Each row of numbers stands for one thing and depends on some of the facts below. Use the named rows to name the rest.

Some facts about the things:
δ: uses; Π: refers to; χ: is of sort; θ: points at
bakestu: δ rusta; χ 171; θ roru
bana: χ 171; θ kubas
bedofli: δ trabak; Π dridre,britak,pebrekol; χ 171
beles: χ 171
binuk: χ 171; θ trulen
biplas: θ pliplir
botin: χ 541; θ kudri
braklim: δ bruli; Π tibazim; χ 541; θ beles
brasam: χ 772
bratratul: δ gukil; χ 906; θ nistuzo
bridra: δ maska; χ 368; θ debros
bridran: χ 171
britak: Π fatra,pebrekol; χ 171; θ dristan
brogras: δ kubas; Π plaplezok; χ 906
brotuk: δ feskopun; Π brasam; χ 772
bruli: δ tebo; θ gabrur
bruman: χ 171; θ plaplezok
damakle: Π pluker; χ 349; θ putide
debros: θ trimul
degaluk: χ 368
dimedrin: χ 541; θ zoke
domom: δ ziste; Π nistuzo; χ 171; θ leken
dopos: δ vifan; Π zaskur; χ 772; θ kugor
drare: δ risom; θ rovul
dribre: δ mugrar; χ 772; θ flagrin
dridre: Π britak; χ 171; θ mizefal
drimek: θ flisku
drokon: χ 541; θ fifos
drovok: δ fluskur; χ 171; θ klebegek
druklol: δ dubru; Π skarik; χ 349
dubresum: δ kleplutrir; χ 541; θ gevuk
dubru: δ fogren; χ 171
fatra: Π vekluk; χ 171
feskopun: δ trazum; θ robrek
fifos: χ 368
fiplis: χ 906; θ drare
flagrin: χ 368; θ kabros
flasu: δ plaskel; Π bridran; χ 171
flefli: χ 171; θ skabra
flisku: δ dopos; χ 171; θ taplam
flopla: Π taplam; χ 772; θ tiklo
fluklol: χ 541; θ ratro
fluskur: δ gabrur; θ taplun
fogren: δ ladudrus; χ 541
fola: δ lomar
fupe: χ 171; θ bruman
fuplafer: χ 541; θ tebo
gabrur: δ gida; χ 541
gagu: δ mari; χ 171
gevuk: χ 368
gida: χ 541
gidil: δ tovora; χ 906; θ stodefer
grasta: Π leken; χ 171; θ risom
gregibi: δ skoler; Π grasta; χ 772; θ druklol
greval: δ sope; χ 349; θ pebrekol
grobom: Π gabrur,tibazim; χ 171; θ britak
grutri: δ flasu; θ bridran
gugel: δ tromir; χ 541
gukil: δ ratro; Π fatra; χ 171; θ bridra
kabros: χ 171; θ klupesta
klaklam: θ vifan
klebegek: χ 349
kleplutrir: δ drare; χ 541; θ biplas
klezan: Π fiplis; χ 171; θ rogron
klubrak: δ viso; χ 541; θ greval
klupesta: χ 171; θ grutri
kotru: Π paskogil,gevuk; χ 349
kubas: δ pluker; Π talam; χ 171
kudri: δ fola
kugor: θ zudrul
kugrezam: Π leken; χ 772
ladudrus: χ 541
ledri: χ 772
leken: δ brasam; Π grasta; χ 171; θ mavol
liplar: δ druklol; χ 368; θ brotuk
lomar: Π bakestu; χ 171; θ venis
lupam: δ klubrak; θ binuk
luval: χ 541; θ mari
mari: δ vekluk; Π gida; χ 171
maska: δ leken; χ 541
mavol: δ memum; Π taplun; χ 171
memum: δ roru; χ 171; θ skofam
mizefal: δ kabros; θ stefer
mugrar: χ 368
nadrir: Π dubru; χ 171
natre: χ 541; θ skepli
nebrakel: χ 171; θ ninom
neras: δ dridre; χ 772
nestem: χ 349
nistuzo: χ 772
nitrar: χ 368
paskogil: χ 541; θ flasu
pebrekol: δ rovul; Π taplun; χ 171
pelar: δ plina; χ 906
petrista: χ 368
plaplezok: χ 171; θ trazum
plaskel: δ debros; θ fluskur
plina: δ skepli; χ 906; θ drimek
pliplir: δ greval; χ 772
plodrar: δ bakestu; χ 349; θ maska
plofufles: θ zesto
pluker: δ gagu; χ 349
putide: χ 349; θ skarik
raskul: Π stokor; χ 368; θ kotru
ratro: δ venis; Π rovul,natre; χ 171; θ ziste
regrogu: χ 171
risom: χ 349; θ rofir
robrek: χ 906; θ regrogu
rofir: χ 541
rogron: χ 541; θ tredul
roru: θ skoler
rovul: δ liplar; χ 368; θ viso
ruskes: χ 368
rusta: δ vegu; χ 349; θ tefluk
sakem: χ 541; θ liplar
savo: δ pebrekol; θ drovok
skabra: χ 171; θ pluker
skarik: δ savo; χ 368
skeda: Π regrogu; χ 772; θ dubru
skepli: δ plaplezok; θ sakem
skitra: δ skogo; χ 541; θ damakle
skofam: χ 772; θ bruli
skogo: δ talam; χ 171
skoler: δ fuplafer; θ klezan
sope: χ 171
stabro: δ mavol; χ 171; θ rusta
stefer: θ zitre
stodefer: δ pliplir; θ fluklol
stokor: χ 368
stopim: χ 171
stulel: χ 171; θ stopim
sukil: χ 541; θ nadrir
talam: δ kudri; χ 171; θ feskopun
taplam: χ 171
taplun: Π gukil; χ 171; θ brogras
tebo: δ zuskal; Π kleplutrir; χ 368; θ flopla
tefluk: δ britak; χ 906; θ paskogil
tezu: χ 772; θ tibazim
tibazim: δ beles; χ 541; θ degaluk
tiklo: δ skarik; Π vegu,bratratul,videskek; χ 368; θ nitrar
toter: δ pelar; χ 171; θ dridre
tovora: δ bedofli; θ lomar
trabak: δ gugel; χ 368; θ plina
trazum: δ bridra; χ 171; θ sukil
tredrefu: δ rogron
tredul: Π zesto,fifos; χ 349; θ petrista
tribalor: χ 171
trimul: Π maska; χ 541; θ pelar
tromir: Π grobom; χ 906
trulen: χ 368; θ bratratul
vegu: δ tibazim; χ 906
vekluk: δ brotuk; Π gukil; χ 772; θ bedofli
venis: χ 171; θ skeda
videskek: δ tefluk; χ 541; θ tromir
vifan: δ tredrefu
viso: Π skabra; χ 541; θ zuskosto
zakluk: δ tiklo; χ 171
zaskur: χ 171
zesto: χ 906; θ zibre
zibre: χ 772
ziste: δ zibre; θ plodrar
zitre: Π klupesta,rofir; χ 171; θ dimedrin
zoke: χ 368; θ domom
zudrul: δ gregibi; θ ladudrus
zuskal: δ zudrul; χ 171; θ fupe
zustok: δ fiplis; Π sakem; χ 541

Some rows with their names:
debros: [ 13  -6  -1  -4   0  -3   0  -2  -5  -2  -3  24   3  -3  -6  -5  -4   5
 -12  -5   0 -14  -6  -1   6  13  10  -3  -3  -6  24   1   3  -6  -4  -1
  -4  -2  -3   9 -13]
paskogil: [-15  -7  -5  -8  -3  -5  -2  -2   7  -2  -2  -8  -2  10  -4  -2  -3 -20
   6  -7  -6  -3  15  28  -6  -9   0  -6  15  11 -19  -4 -12   6   1   0
   3  -2  -6   1   2]
tromir: [ -2 -10  -2  -4  -3  -7   4  11  -7   1   1  -9   5  -1  -9  -3   4 -22
 -10  -4  -9 -15   7   1   5  -8  14  -5  13  14  -8  -2   5   6   0  -2
  -5  -4  17  -4  -8]
rofir: [  2   8  -4  -6   3  -6  -2  -3  -3  11  -3  -9  10   1  -7  -4  28 -20
  -8  -4  -9  -5  28  42   1 -10  -2   1  31  -7 -18  -2 -11  11  23  -3
  -5   1   8  10  28]
nebrakel: [11 -3 -1 -6 -2 23 -3 -5 -1 -1 -6 25 -8 -2 17 -5 -2  7 -9 -8 -3 -9 -1  6
 12 22  0 -6 -7 -9 34 -1  2 -3 -6 -1 -5  0 -1 11 -7]
taplam: [ 23  12  -3   8   2   5   2  -1  -7  -5   3   7  -2  -3 -11  -3   0 -18
  -9  -9   5 -18  -6   0   5  -3  11  -4   0  -7   5  -1  -3  -1  -5  -3
  -3  -1  -3  16  -1]
mavol: [ 17  14  -5   6   3   0   2  -4  -5  -2  -2  -9   0  -1 -12   2   0   2
   6   0   9   3  -6 -19   2  -9  -6   0  -8  -9 -16  -5  -6  -3  -1  -4
   7  -2  -7  -9   3]
ratro: [  4   9  -5   2   2   0   3  -4  -4  -1  -2  -8  -4  -4  -3  -5  -3  11
  21  -4   7  13  -7 -19   0  -6  -6  -3  -7  -7 -18   0  -9  -5  -2   0
   5  -4  -2 -11   4]
ziste: [ -2   2  -1   1  -3  -7   3   0  -4  -2  -3 -10   4   0  -7  -3  -4  25
  10   7   8   9  -7 -17  -4  -1  -6   5 -10  -4 -15   3  -8  -5  -5   3
  10  -3  -4 -12  -5]
beles: [ 23  -2  -2  18   3   9   0  -3  -4  -2  -4  14  -3   0 -11  -2  -5 -19
 -11  -7   6 -19  -9  -6   8  -8   2  -5  -4  -8  13  -4   5   0  -3  -4
  -3  -1  -6   9  -7]
tefluk: [-21  -9  -2  -4  -4  -6   0   2   3  -1  -3  -5   0   1  -5  -4  -2 -16
  19   5  -8  15 -10 -15  -6  -8  -6  -5  -8  38 -18  -3  -3  -2  -2  -3
   0  -2   8 -14  -9]
trimul: [ -5  -7  -2  -8  -4   3  -2  -2   0   2  -6  -8   0   8   5  -2   1 -23
  -9 -10  -8  -9  20  37   6  -9  -4  -6  11  -3   1  -4  -9  10  15  -1
  -7  12  -3   5   9]
pliplir: [ -1  -5  -4  -6  -8  -6  12  24  -4  -2   2  -7   3  -3  -9  19  14  36
 -12 -12  -5 -10 -10 -12   8  -7   4   1  -6  25   8  -3  40  -1   6  -4
  -3  -2  14  -9 -13]
fluskur: [  1   0   3  -2  -3  -4   1   0  -5  -1  -5  -5   4   2  -3   0  -3  28
   2   7   4  11  -9 -16  -5  -8  -6   4  -7  -1  -5  -2  -5  -4  -3  -1
   6  -2  -1  -8  -6]
roru: [  7  -2   0   5  -3  -4   0  -1   1  -1  -1  17   0  -1  -5  -4  -2  -1
 -10   0   4 -10  -7   0  -3  15   9  -2   2  -8  14   6   3  -4  -4   1
  -1  -3  -6   8 -12]
bridra: [-10  -9  26 -10   5  -5  -2  -2  -2  14  15  -8  23  -1  15  -4  -2  10
 -12   2   5  -1  -5  23   1  -5  -6  35  -8  -6   1  -5 -11   3  -3  -3
  -4  40  -7  -6  18]
fifos: [ 14 -10  10   0  -2  -5  -6   3   8   1  -5   5  18   2 -10  -4  -2 -22
 -11  20   8 -13  -9  33  -3  -8   9  -3   0  -1  15  -5 -10  13  -2   3
   1  -1  -5  22  -3]


Now the same things, written a new way:
Known rows:
braklim: [  6 -25  -4  -4 -22 -21  17 -36  36  33   1  28  20  24  -8 -14  28  12
 -44  -7  17 -19  12  -6 -33   2 -32  -8 -23  29 -13  29  10 -23 -22  16]
dubru: [ -1  16  14  21   9 -22  16  -6   0 -15   5  14 -24  -8  21 -11  10 -10
   1  -1  20 -12   9  -8   1  -5   7 -14  19  28  -8  -8 -15   5   7 -32]
klebegek: [  0  13  -2   9  -3 -13  21 -17   9   3   4   8  -9  -4  20  -4   2   6
  -6  12  22 -20  28 -18  -9 -10  -3 -12  -5  27  -3  -6  -4  -1   5 -32]
flopla: [ 17 -22  -3  21   6  -9  19 -19  12   5   3   4 -13  -5  -3  16   3   4
 -24  13   4 -15   9 -10 -11   8  -8  -2  -3  19  -4   3  -3  -4 -16 -14]
talam: [ -2   9  16  33  -9  -4  21  -7   6 -10   1  -2 -15  25  17  10  27 -15
  11  19  -7  -9 -16  -6 -17   7  12 -17  19  40  -5   2   0  -2   2 -13]
feskopun: [  8  -9   5  45  11   6  -2  -8  -5 -21  11  -4 -40   6  -1  -3   2  -5
  -5   8  -1  11 -17   2   0   0  17 -13  25  17 -12 -16   3   4   6  -5]
trazum: [ -6  15   1  28   9  -4  19  -2  -1 -11  21   1 -18   5  20  -1   3  -7
   0  15   4   6   6  -4 -16 -10  11 -12  14  44 -10  -1  14  -4   5 -11]
gida: [  5   5  19   6  -5 -17  47  -6  16  14 -33  21  22 -27   8  10  32  29
 -20 -17 -13 -43  21 -27 -33  24 -17  13 -12   7  20  22 -28 -23 -18  -6]
viso: [ 18   8  10  -2 -12 -21  34 -12  10  29 -22  17  20 -25  -7  -1  14  46
 -37  -7 -15 -39  33 -23 -40   0 -25  12 -13   6  27  12 -16 -21 -15   7]
zoke: [-14  13 -18  13 -29 -15  27 -13  27 -29 -26 -20  -5  37  35 -38  19  60
   1  27  33   5  11   3 -23  19  40 -69 -20  -3  13 -13  -7  38 -17 -30]
kleplutrir: [  9 -17 -19  33 -26  52  14 -31   7  41 -16 -16  28  18  15  19   4  23
 -12  16 -22 -16  34 -30 -51   4 -16   7 -39  23  16   5  40 -39  -2  21]
grobom: [  5   9  13  22 -12 -16  13 -12   3   0   6  -4 -17  25   6   0  20  -1
  -4  22  -8  -6 -10  -4 -22  -8   6 -20  21  39   0  -1   3   1   1  -8]
stefer: [ 10  -6  18  45  18 -33 -10 -35  -1 -22 -20 -16 -31  24  15 -18 -16  24
 -26  -3  -2   4 -30  18   3  25  69 -68 -20  -3  24 -21   1  17 -15 -11]
flefli: [  6  10  12  22 -12 -17  13 -11   5  -1   6  -3 -16  25   5  -1  21  -1
  -4  22  -8  -6 -10  -3 -22  -7   6 -20  22  39   1  -2   4   2   2  -8]
bratratul: [  1  29 -11  11 -34   5  28 -12  53  -1  36  13   7  27 -17 -11 -29   9
 -13  40  48 -27 -22 -15 -10 -12  -5   4 -39  -2 -30 -13  -9   3 -11  12]
vegu: [  0   7 -20  -1 -15 -10  25 -16  35   2  13   9  -8   8 -13  -1   5  41
 -15  30  13 -17   9 -18  -9 -16   6 -13  -8   9 -15  -2  -8   0   1 -17]
trutram: [  9  -9  16  39   5  -8   1  -7  -1 -16   7  -6 -38   7  -9  -5  -3   3
 -12   3  -4   6 -16   0  -1  -2  14 -14  29  15  -5 -15  -1  13   4  -7]

Name these rows:
No name comes twice in this set of rows, the named rows included.
[ -2  10  19  36  27 -34   3 -48 -15  -5 -47 -20 -16  12  49  13   8  33
  -3   0 -38 -14   2  -6  -3  22  90 -78 -24  22  47  -8   8 -10   5 -43] -> dridre
[  6 -17 -15  16  -8 -15  25 -37  16   2 -44   3  25  14  40 -28  23  45
 -34  -9  24 -11  25   4 -38  47  11 -48 -60  -3  27  11  -1  -6 -44  -3] -> dimedrin
[ 12  19 -18  35 -12  39  14 -16 -14  17  -4 -29   0   3  24  20 -12  27
  11  45 -23 -13  39 -31 -37 -17   9  -4 -13  26  25 -23  24 -15  15 -11] -> risom
[  3 -33   0 -13 -17 -34  12 -39  30  39  -9  27  12   7  -8 -20  22  25
 -53 -23  20 -21  37 -12 -25  -8 -33 -12 -13  25  -7  27  10 -15 -13  -3] -> zustok
[ 13   2  32  40   2  -9  13   7 -10 -13  -9 -16 -35 -12 -13  10  -6  22
  -6   1 -30  -8 -10 -12  -8  -2  17  -3  41   4  19 -19 -13  16   7 -11] -> debros
[ 10 -13   4  63  -8  47 -11 -12 -13   3   5 -41 -31  18  -1  10 -34   8
   2  18 -21  11   5 -16 -14 -15  16  -5  15  13  10 -35  36   7  21   3] -> drare
[ -2  14  36  24 -11 -16  16  -5   1   4  -7  -9 -18  -2  13  -3 -15   3
  -3  -5   6 -24  20 -22  -6 -13   2  -9  20  22  13 -13  -4  18  14 -31] -> flasu
[  9   2 -22 -18 -12 -38  29 -13  27   7   2   9 -16   1 -30   6  37  70
 -25  37 -24 -13  12 -15 -22 -22   9 -19  20  16  -1  10 -15  -2   0 -18] -> fiplis
[ -7 -18  14  22 -18 -14   5 -25  15  10   5  -7 -20  42   7   1  22 -10
  -5   9  -1  -1  -1  -6 -13 -11   4 -30  27  51 -11   8  24   6   9 -19] -> stabro
[ 31 -38 -38   6   9 -17  -3 -37   2  16  18   6 -23  11 -19   2  23  25
 -44  35  -6  11  16   7 -25 -15 -12 -21   6  36 -10   6  20 -14 -16   0] -> dopos
[ -5 -10  44  20  -8 -67  -6 -63  19  22 -30 -20  -8  58  17  -4  -9  23
 -34  -9 -17 -19 -19   2  -5   8  71 -87 -24  28  33   5  25  12  -3 -27] -> toter
[ 12  -8  17  -2 -29 -22  32 -21  27  37 -18  12  26   7 -13   0  19  34
 -40  -7 -11 -35  16 -19 -44   3 -28   4 -15  15  16  23  -3 -16 -20  14] -> klubrak
[  7 -13 -16   7  -4 -21 -18 -36   1  14  26   6 -31  29   1 -29   7   4
 -28  16  23  15  21   6 -10 -40  -5 -37  18  49 -18  -8  32   2  12 -14] -> flisku
[  8 -26 -15  30  22   9  17 -21   4  -9   0  10 -18 -17  19  17   4  -9
  -9   5  18 -10  22 -13   2  17  -1  -2 -11  19 -15  -2  -2 -11 -10 -29] -> pliplir

Now the same things, written a new way:
Known rows:
rofir: [ -3  -6  -1   3   7 -11  10   7   4   4   7  -4   2  -1  -1   1  -7   4
   1  -1  -5   2   1  -4  -9  -7]
degaluk: [  0   6  -8   7   2  13  19  -6  26  11  10  -7   0   2  -2   0 -10  -6
  13  -3 -37  11   0 -32 -13 -14]
viso: [  0  -4   4   3 -13  -9   8   6   5   1   5  -3   0  -2 -10   3  -5   0
  13   1   1   0   4  -8   1  -5]
talam: [  2  -4  -3  -3 -17  -3 -15  -1 -17  -9  -6   4  -3   0   3   2  12   0
  -7   0   2   6   0   1   4   1]
stopim: [ -1  -6  -2   6  11 -17  -3  -2 -15  -4  14   3  -3  -3   5   3   8   1
 -15   0   1  12   4  13  -8  -4]
stulel: [  2  -4  -3  -3 -16  -4 -15  -1 -16  -9  -6   4  -3  -1   3   2  12  -1
  -6   0   2   7   1   3   4   1]
brogras: [ 18  10 -13 -17  86  36 -22  23  16  -3  16   9   8  -4   6  -4  -3   0
  -5   8 -13  16   3  -1 -11  22]
fluskur: [ -1  -1   6  -1   1   3   4   1  -4   1  -2   1   2   1  -2  -2  -3   5
  -2   1  16 -13   0  11   1   7]
zibre: [ -4   2  13   7   2   1  22   1   9   8  13  -2   3  -1 -11  -1 -13   4
   8   3  21 -15   6  14   0   3]
kotru: [  0   7   0   7  12  10  10 -12   5   4  14   1  -2   1   1  -2   0  -3
  -4  -1  -8   4   2   3  -7  -1]
fifos: [  0   6  -8   6   1  12  20  -6  27  11  10  -7   0   2  -2   0 -10  -6
  14  -3 -36  11   0 -33 -12 -14]
fiplis: [  5   5   7   2  10  -3 -15  -7   2  -3   2   1  -4   4 -15  -1   8  -7
  12   4 -11 -11   2  -5  17  18]
paskogil: [ -1  -5  -1  -1  -5  -5   4   7   4   2  -4  -4   2   0  -2   1  -5   3
   5  -1  -5  -1   0 -10  -4  -4]
mari: [ 15   2  -9 -11  43  16 -13  24   1  -9  16  12   4 -11   9   5   1  -1
  -7   7   6  30  12  17 -12   1]
klaklam: [  1   1   6  -6 -11   9  -2   1  -4  -2 -12   2   2   1  -3  -2  -2   4
   3   1  17 -15  -2   6   8   9]
vifan: [-3 -1  7  4 14 -4 10  0 -4  3 10  0  2 -1 -2 -2 -5  6 -6  1 16 -9  2 16
 -4  4]
klupesta: [  1  -6  -2   2  -2 -10  -8  -2 -16  -7   4   4  -3  -2   4   2   9   1
 -10   0  -1   8   3   7  -3  -1]

Rows to name:
No name comes twice in this set of rows, the named rows included.
[ 17  14 -12 -14  45  58  -2  21  21  -2  25  11   7  -7   4  -2  -8  -2
   5  11   1  29  10   1 -13   8] -> pluker
[ 10  12  10  -6  40  11  16  15  23   4 -10   6   9  -7   4   3 -20   1
   6  -1  13 -14   9  22  -9   3] -> brotuk
[ -1  -5  -6  -5   0  -2   0   7   3   2 -11  -4   3   1   6  -1  -6   5
  -2  -3  -7  -2  -5 -12  -7  -4] -> zustok
[  3   7  -9  -1 -29  28   9  -6  24   6  -9  -6   0   5  -5   0  -6  -8
  24  -2 -34   5  -3 -44   0  -9] -> trabak
[  8   3 -10 -10   9 -17 -35 -16   3  -2  -5   1   0   6   0  -8   3   1
 -17  -4 -29 -30  -7 -11   9  18] -> gidil
[ -5   1 -10   7 -29  18  17 -13  16  11   8 -10  -2   7  -7  -3  -5  -3
  15  -2 -34   7  -5 -45  -5 -10] -> rovul
[ -7  16 -13   5  -5  13 -14  14  42  18  -3  -9  -1   2   2  -3   0 -11
  19  -1 -10  34 -11 -11  22 -31] -> zoke
[  1   7  -4   7 -20  15  16  -6  28   8   7  -6  -2   2 -10   2  -8 -10
  25  -1 -31  10   3 -35  -1 -12] -> mugrar
[ -1  -6  -3   0  -2 -13  -9  -1 -16  -7   3   3  -3  -1   5   1  10   1
 -13   0   1   9   0   7  -3  -2] -> skogo
[  0  -4  -8 -10 -13   4  -6   7   0   0 -23  -3   4   3   7  -2  -4   6
  -1  -4  -9  -6 -10 -20  -4  -2] -> skitra
[ -3   2  10  -4  -2  -8   4   5  -5   0   1   2   1   1  -5  -4  -1   7
  -2   1  12 -15  -2   7  -3   5] -> zudrul

The same things again, as new rows of numbers:
Known rows:
skitra: [ 28  13  -4  28 -10   8 -13   2  -3 -41  -7 -10   2]
kugor: [ 21  18  -3 -22  -4 -12  10  -3  -5  12  -9  -1  -1]
binuk: [-24 -19   3   5   4  -6 -25 -13   0  10  10  11  15]
tefluk: [-14  -6   5  12  -5 -14 -28 -20  -1  34  12   6  30]
luval: [ 10   1   1  27 -13  -2   2 -10  -9 -17 -10 -12  -1]
mari: [-57 -14   7  25   4 -10 -18  -7  -5  13  11   8   1]
degaluk: [ -3  -5  -2 -20  -2 -15  29   8  -3 -20 -14 -13 -16]
tibazim: [ 16  -6   4  21 -10  -3   4 -14  -5 -14  -6 -16 -11]
tromir: [-42 -11   3   7  -2 -25 -22 -35 -12  44   0   6   8]
nestem: [ 28  24 -13  -1  -5 -26   2 -11  -8  14 -13  -3 -19]
bedofli: [-42 -17   4   7   4 -14 -28 -12  -1   6   9   4  10]
fifos: [ -4  -6  -1 -19  -3 -16  28   8  -2 -21 -13 -13 -17]
mugrar: [-20  -9  -2 -21  -5 -19  39  -4  -9  -1 -21 -10 -18]
tribalor: [-39 -18   4   5   8 -14 -29 -14  -1   5   9   5   6]
fluklol: [ 22   3  -1  23 -13  -2  -3  38 -17 -15 -12 -18  -4]
flasu: [-12 -22  -7 -24  12 -15 -46 -21   2 -18   1   7   7]
bridran: [-38 -24   4   9   7 -13 -30 -16   2   5   6   6   4]

Name these rows:
No name comes twice in this set of rows, the named rows included.
[ 33  38 -14 -23  -3  -4 -11  45 -11 -15 -13   2   8] -> stodefer
[-19   5   6  48 -14  -5  11   4 -16  -4 -12 -16 -12] -> maska
[ 50  17 -12  -4  -4 -20   6 -12  -2  18  -8   0 -18] -> rusta
[-11   0   3   2  -9  -5  41  11  -5  -1 -12  -5  -7] -> bridra
[ 18   8   5  31 -16   0  -8   0  -3 -27   0 -21  15] -> videskek
[ -8   0  -8 -12   4 -19 -49 -25  -4   5  -1   9  17] -> pelar
[  7   0  -9 -12   0 -11 -45 -24  -2  13   0  16  29] -> plina
[ 28  38 -20   2 -14 -18   3 -11 -13  16 -20   8   3] -> greval
[-49 -36   9  -3   8 -23 -15 -29  -4  29   7   1  -8] -> beles
[ 63  26 -15  -6   2 -17  -6  35  -3  -6  -2  -7 -25] -> plodrar
[ 22 -21   5   7  -9 -11   7 -28  -5  -2 -12 -19 -13] -> viso

